Below is a small trained network, with its code and all its weights. Each question gives an input and a target symbol and asks what happens when units are switched off, that is, made to give their printed mean instead of their output.

import numpy as np


def w(rows, s, z=0):
    codes = np.array(rows[::2]) - 128.0
    scale = np.full(codes.shape[1], s)
    scale[-1] = z or s
    return codes * scale


def f(y):
    return y / 2 * (1 + np.tanh(0.7978845608 * (y + 0.044715 * y**3)))


def softmax(a):
    e = np.exp(a - a.max(-1, keepdims=True))
    return e / e.sum(-1, keepdims=True)


def log_softmax(a):
    a = a - a.max(-1, keepdims=True)
    return a - np.log(np.exp(a).sum(-1, keepdims=True))


def net(x, mask):
    ids = ['γζηθξσφω'.index(c) for c in x.split()]
    T = len(ids)
    res = E[ids] + P[:T]
    u = 0
    for l in range(2):
        q, k, v = (res @ M[l].T for M in (Q, K, V))
        z = softmax(np.where(np.tri(T) > 0, q @ k.T / 4**0.5, -1e9)) @ v
        res = res + np.where(mask[u], z, O[l][:, -1]) @ O[l][:, :-1]
        u += 1
        y = f(res @ A[l][:, :-1].T + A[l][:, -1])
        res = res + np.where(mask[u : u + 4], y, B[l][:, -1]) @ B[l][:, :-1]
        u += 4
    return log_softmax(res[-1] @ U[:, :-1].T + U[:, -1])


Q, K, V, O, A, B = {}, {}, {}, {}, {}, {}
E = w([
[182,162,159,154,165],'γ',
[124,149,167,100,111],'ζ',
[158,105,207,140,195],'η',
[113,254,41,148,132],'θ',
[142,138,146,163,148],'ξ',
[116,184,46,142,217],'σ',
[74,144,130,61,208],'φ',
[202,218,141,62,149],'ω',
],0.014)
P = w([
[130,7,79,161,19],'0',
[126,42,114,141,51],'1',
[124,63,125,134,74],'2',
[125,83,134,118,92],'3',
[124,115,122,111,112],'4',
[125,134,124,100,129],'5',
[122,147,119,89,155],'6',
[124,163,117,85,172],'7',
[119,180,117,76,190],'8',
],0.012)
Q[0] = w([
[176,121,70,105,99],'L0H1',
[53,143,62,194,143],'L0H1',
[78,53,12,175,51],'L0H1',
[134,1,212,135,173],'L0H1',
],0.025)
K[0] = w([
[178,158,131,138,131],'L0H1',
[107,135,119,27,160],'L0H1',
[222,66,38,29,152],'L0H1',
[127,5,49,161,58],'L0H1',
],0.028)
V[0] = w([
[19,146,154,54,26],'L0H1',
[255,105,114,143,154],'L0H1',
[211,119,207,16,11],'L0H1',
[161,57,69,24,128],'L0H1',
],0.0059)
O[0] = w([
[84,185,157,121,111,174],'L0H1',
[116,148,128,184,160,101],'L0H1',
[76,254,206,245,138,7],'L0H1',
[71,122,162,119,141,150],'L0H1',
],0.0079,0.0019)
A[0] = w([
[174,150,165,158,12,1],'L0N1',
[250,149,126,183,132,71],'L0N2',
[143,78,187,165,196,80],'L0N3',
[136,76,121,112,131,34],'L0N4',
],0.013,0.0089)
B[0] = w([
[107,167,98,185,142,84],'L0N1',
[28,119,123,121,128,152],'L0N2',
[156,81,92,9,82,149],'L0N3',
[152,206,234,122,111,1],'L0N4',
],0.015,0.00072)
Q[1] = w([
[84,132,71,124,30],'L1H1',
[65,73,107,142,53],'L1H1',
[182,250,21,86,86],'L1H1',
[110,51,15,149,116],'L1H1',
],0.015)
K[1] = w([
[116,108,108,133,199],'L1H1',
[106,91,108,149,146],'L1H1',
[166,180,134,82,251],'L1H1',
[70,132,101,87,154],'L1H1',
],0.024)
V[1] = w([
[240,62,109,254,135],'L1H1',
[210,226,105,102,4],'L1H1',
[39,130,97,67,98],'L1H1',
[99,123,70,118,73],'L1H1',
],0.0087)
O[1] = w([
[192,195,80,70,254,1],'L1H1',
[132,220,198,17,54,255],'L1H1',
[145,97,135,178,18,246],'L1H1',
[183,155,127,125,28,241],'L1H1',
],0.0086,0.0042)
A[1] = w([
[123,42,240,145,133,139],'L1N1',
[179,5,249,78,190,59],'L1N2',
[197,149,66,100,185,69],'L1N3',
[162,19,226,104,210,6],'L1N4',
],0.016,0.011)
B[1] = w([
[37,150,127,22,207,253],'L1N1',
[151,91,237,224,205,203],'L1N2',
[150,158,123,96,252,244],'L1N3',
[182,185,105,84,17,141],'L1N4',
],0.016,0.0025)
U = w([
[72,122,217,129,105,115],'γ',
[94,99,191,131,101,63],'ζ',
[107,88,253,129,112,115],'η',
[170,79,199,23,43,165],'θ',
[51,100,187,76,89,74],'ξ',
[128,129,161,124,141,106],'σ',
[104,11,143,195,101,253],'φ',
[41,245,227,212,110,97],'ω',
],0.0046,0.0052)

Each question gives the input, a string of symbols that net reads in full, and the target symbol t.
The units are the heads (4 rows each of Q, K, V and O) and the neurons (one row each of A and B). Each row of codes is followed by its name. A weight is (code - 128) times the scale printed after its matrix; where a second scale follows, it is the last column's (O, A, B and U).
mask holds one flag per unit, layer by layer, with each layer's heads first. A switched-off unit (its flag False) gives its mean, the last column of its rows in O or B, instead of its output. The means were averaged over made-up inputs and are rounded, as every weight is.
A unit's drop is (log p(t) with every unit on - log p(t) with that unit switched off) / (log p(t) with every unit on - log p(t) with every unit switched off).
The circuit of an input: a set's keep is (log p(t) with only the set's units on - log p(t) with every unit switched off) / (log p(t) with every unit on - log p(t) with every unit switched off). Starting from all 10 units, units are removed one at a time, each time the one whose removal leaves the highest keep (on an exact tie, the one counted first), for as long as the keep stays at least 0.8.
units of the circuit, in order: the units of the circuit, biggest drop first
top k neurons: the k neurons with the biggest drops, biggest first
k most important neurons of layer l: the k neurons of layer l with the biggest drops, biggest first
drop of u: that unit's drop, to one decimal
input ξ φ ω ζ γ, target σ: top 2 neurons : (L0N2, L1N3)
input θ ξ θ θ θ η, target η: units of the circuit, in order : (L1N2)
input φ θ ζ, target ξ: units of the circuit, in order : (L1N1, L0H1, L1H1)
input ξ ω φ, target σ: units of the circuit, in order : (L1H1, L1N3)
input θ ξ σ ζ θ, target σ: units of the circuit, in order : (L1H1, L1N3, L0H1)
input φ σ φ γ, target ξ: top 2 neurons : (L1N1, L0N2)
input σ σ σ φ, target η: units of the circuit, in order : (L1N2, L0H1)
input γ γ θ θ θ, target θ: units of the circuit, in order : (L1H1, L0H1)
input γ σ φ, target φ: units of the circuit, in order : (L0N2, L1H1, L0H1)
input θ θ φ θ θ θ θ, target θ: units of the circuit, in order : (L0H1, L1H1)
input σ φ φ, target η: units of the circuit, in order : (L1N2, L0H1, L0N4)
input θ θ θ σ, target σ: top 3 neurons : (L1N3, L0N2, L0N3)
input σ θ θ ξ, target η: 2 most important neurons of layer 0 : (L0N4, L0N2)
input ζ γ γ ζ, target ω: 2 most important neurons of layer 0 : (L0N1, L0N3)
input θ θ φ ω θ φ σ, target φ: top neuron : (L1N1)
input φ η φ θ θ γ, target ξ: top 2 neurons : (L0N2, L1N1)
input σ η θ, target σ: top 2 neurons : (L1N3, L0N2)
input θ θ γ, target θ: drop of L0N3 : 0.0
input θ θ ζ φ θ ω γ θ, target ω: drop of L0H1 : 1.0
input σ γ ξ, target η: drop of L0N4 : 0.9
input θ ω ζ θ φ σ, target φ: most important neuron of layer 1 : (L1N1)
